Below are the code and all the weights of a small trained network. Each question names an input and a target symbol and asks about switching units off, where a switched-off unit gives its printed mean instead of its output.

import numpy as np


def w(rows, s, z=0):
    codes = np.array(rows[::2]) - 128.0
    scale = np.full(codes.shape[1], s)
    scale[-1] = z or s
    return codes * scale


def f(y):
    return y / 2 * (1 + np.tanh(0.7978845608 * (y + 0.044715 * y**3)))


def softmax(a):
    e = np.exp(a - a.max(-1, keepdims=True))
    return e / e.sum(-1, keepdims=True)


def log_softmax(a):
    a = a - a.max(-1, keepdims=True)
    return a - np.log(np.exp(a).sum(-1, keepdims=True))


def net(x, mask):
    ids = ['γεξπφψω'.index(c) for c in x.split()]
    T = len(ids)
    res = E[ids] + P[:T]
    r = res
    for j in range(2):
        rows = slice(3 * j, 3 * j + 3)
        q, k, v = (r @ M[0][rows].T for M in (Q, K, V))
        z = softmax(np.where(np.tri(T) > 0, q @ k.T / 3**0.5, -1e9)) @ v
        o = O[0][rows]
        res = res + np.where(mask[j], z, o[:, -1]) @ o[:, :-1]
    y = f(res @ A[0][:, :-1].T + A[0][:, -1])
    res = res + np.where(mask[2:10], y, B[0][:, -1]) @ B[0][:, :-1]
    return log_softmax(res[-1] @ U[:, :-1].T + U[:, -1])


Q, K, V, O, A, B = {}, {}, {}, {}, {}, {}
E = w([
[217,70,91,123,72,136],'γ',
[120,156,62,115,209,45],'ε',
[181,232,253,161,116,113],'ξ',
[136,89,196,124,187,162],'π',
[170,23,125,180,160,159],'φ',
[182,102,189,216,137,58],'ψ',
[44,100,168,132,110,67],'ω',
],0.018)
P = w([
[200,1,199,195,62,69],'0',
[145,38,155,175,92,98],'1',
[145,67,146,165,111,124],'2',
[139,86,151,173,119,131],'3',
[130,93,144,158,127,144],'4',
[138,121,150,135,137,130],'5',
[131,85,111,118,139,163],'6',
[133,117,124,126,150,140],'7',
[129,108,101,101,150,171],'8',
[123,141,129,125,163,146],'9',
[168,142,135,138,159,70],'10',
],0.0089)
Q[0] = w([
[187,80,126,180,197,157],'h1',
[74,155,71,117,175,83],'h1',
[161,84,183,158,134,73],'h1',
[145,53,150,111,124,154],'h2',
[154,53,253,202,158,106],'h2',
[123,176,87,84,59,172],'h2',
],0.014)
K[0] = w([
[97,230,102,122,121,112],'h1',
[108,82,167,105,115,125],'h1',
[79,180,123,51,119,185],'h1',
[135,168,80,160,155,60],'h2',
[112,239,1,123,195,125],'h2',
[160,125,202,139,49,149],'h2',
],0.0094)
V[0] = w([
[172,244,103,122,134,165],'h1',
[158,187,190,99,87,230],'h1',
[146,187,186,85,247,88],'h1',
[208,116,156,203,201,111],'h2',
[157,160,97,158,112,1],'h2',
[92,113,176,113,39,181],'h2',
],0.0091)
O[0] = w([
[207,175,121,166,129,153,57],'h1',
[133,154,121,121,97,255,75],'h1',
[69,182,207,96,150,72,176],'h1',
[153,76,127,214,169,132,253],'h2',
[115,254,53,179,141,110,212],'h2',
[57,13,111,142,23,180,53],'h2',
],0.0072,0.011)
A[0] = w([
[206,187,170,117,137,193,104],'n1',
[120,108,127,129,187,39,103],'n2',
[209,174,203,93,159,61,89],'n3',
[16,128,178,68,239,203,197],'n4',
[93,72,59,63,60,104,254],'n5',
[92,185,192,173,5,85,156],'n6',
[90,136,231,92,143,120,248],'n7',
[70,23,254,62,87,132,141],'n8',
],0.0072,0.0036)
B[0] = w([
[82,132,42,96,161,160,159],'n1',
[128,143,223,115,93,212,251],'n2',
[59,23,32,52,152,170,238],'n3',
[120,180,114,167,113,68,161],'n4',
[109,113,132,78,139,18,146],'n5',
[38,219,116,254,92,130,153],'n6',
[251,88,135,133,50,139,180],'n7',
[123,191,99,46,103,155,179],'n8',
],0.0068,0.014)
U = w([
[148,169,254,73,81,172,209],'γ',
[69,184,185,114,56,95,83],'ε',
[57,177,154,153,69,210,132],'ξ',
[180,153,114,139,71,98,97],'π',
[173,198,232,160,175,36,252],'φ',
[98,206,89,135,140,116,5],'ψ',
[21,53,176,125,126,234,27],'ω',
],0.0067,0.0026)

Each question gives the input, a string of symbols that net reads in full, and the target symbol t.
The units are the heads (3 rows each of Q, K, V and O) and the neurons (one row each of A and B). Each row of codes is followed by its name. A weight is (code - 128) times the scale printed after its matrix; where a second scale follows, it is the last column's (O, A, B and U).
mask holds one flag per unit, heads first, then neurons. A switched-off unit (its flag False) gives its mean, the last column of its rows in O or B, instead of its output. The means were averaged over made-up inputs and are rounded, as every weight is.
A unit's drop is (log p(t) with every unit on - log p(t) with that unit switched off) / (log p(t) with every unit on - log p(t) with every unit switched off).
The circuit of an input: a set's keep is (log p(t) with only the set's units on - log p(t) with every unit switched off) / (log p(t) with every unit on - log p(t) with every unit switched off). Starting from all 10 units, units are removed one at a time, each time the one whose removal leaves the highest keep (on an exact tie, the one counted first), for as long as the keep stays at least 0.8.
units of the circuit, in order: the units of the circuit, biggest drop first
unit that matters most: the unit with the biggest drop
k most important neurons: the k neurons with the biggest drops, biggest first
heads that matter: for each layer, one digit per head in row order, 1 if its drop is at least 0.15 and else 0, layers parted by /
drop when u is switched off: that unit's drop, to one decimal
input π ψ γ ω, target ε: units of the circuit, in order => (h2, n5, n3, n6)
input ε ξ ψ φ, target ψ: units of the circuit, in order => (h2, h1, n1)
input ε ξ γ, target ψ: heads that matter => 11
input ψ ψ γ φ ω π φ ψ ξ, target ξ: units of the circuit, in order => (h1, n1)
input ψ ω ψ ψ γ γ π ε ξ, target ψ: 3 most important neurons => (n3, n1, n2)
input ε π ψ φ ψ γ γ, target φ: unit that matters most => n3
input ω γ φ ξ ε ω π ψ φ φ, target φ: heads that matter => 00
input ε ξ ψ ω ψ π, target ψ: heads that matter => 11
input ψ γ ψ ε ψ γ, target φ: heads that matter => 10
input ξ ψ ψ π π φ ψ ψ ε ω, target φ: heads that matter => 00
input π ψ π ξ, target ξ: heads that matter => 10
input φ φ ε γ ψ ω, target φ: heads that matter => 01
input ε π φ ψ π, target φ: drop when n7 is switched off => 0.0
input π π ε ξ ψ φ ψ, target ψ: drop when h2 is switched off => 0.8
input π φ π π, target γ: most important neuron => (n8)
input φ ψ π, target γ: drop when h2 is switched off => 1.0
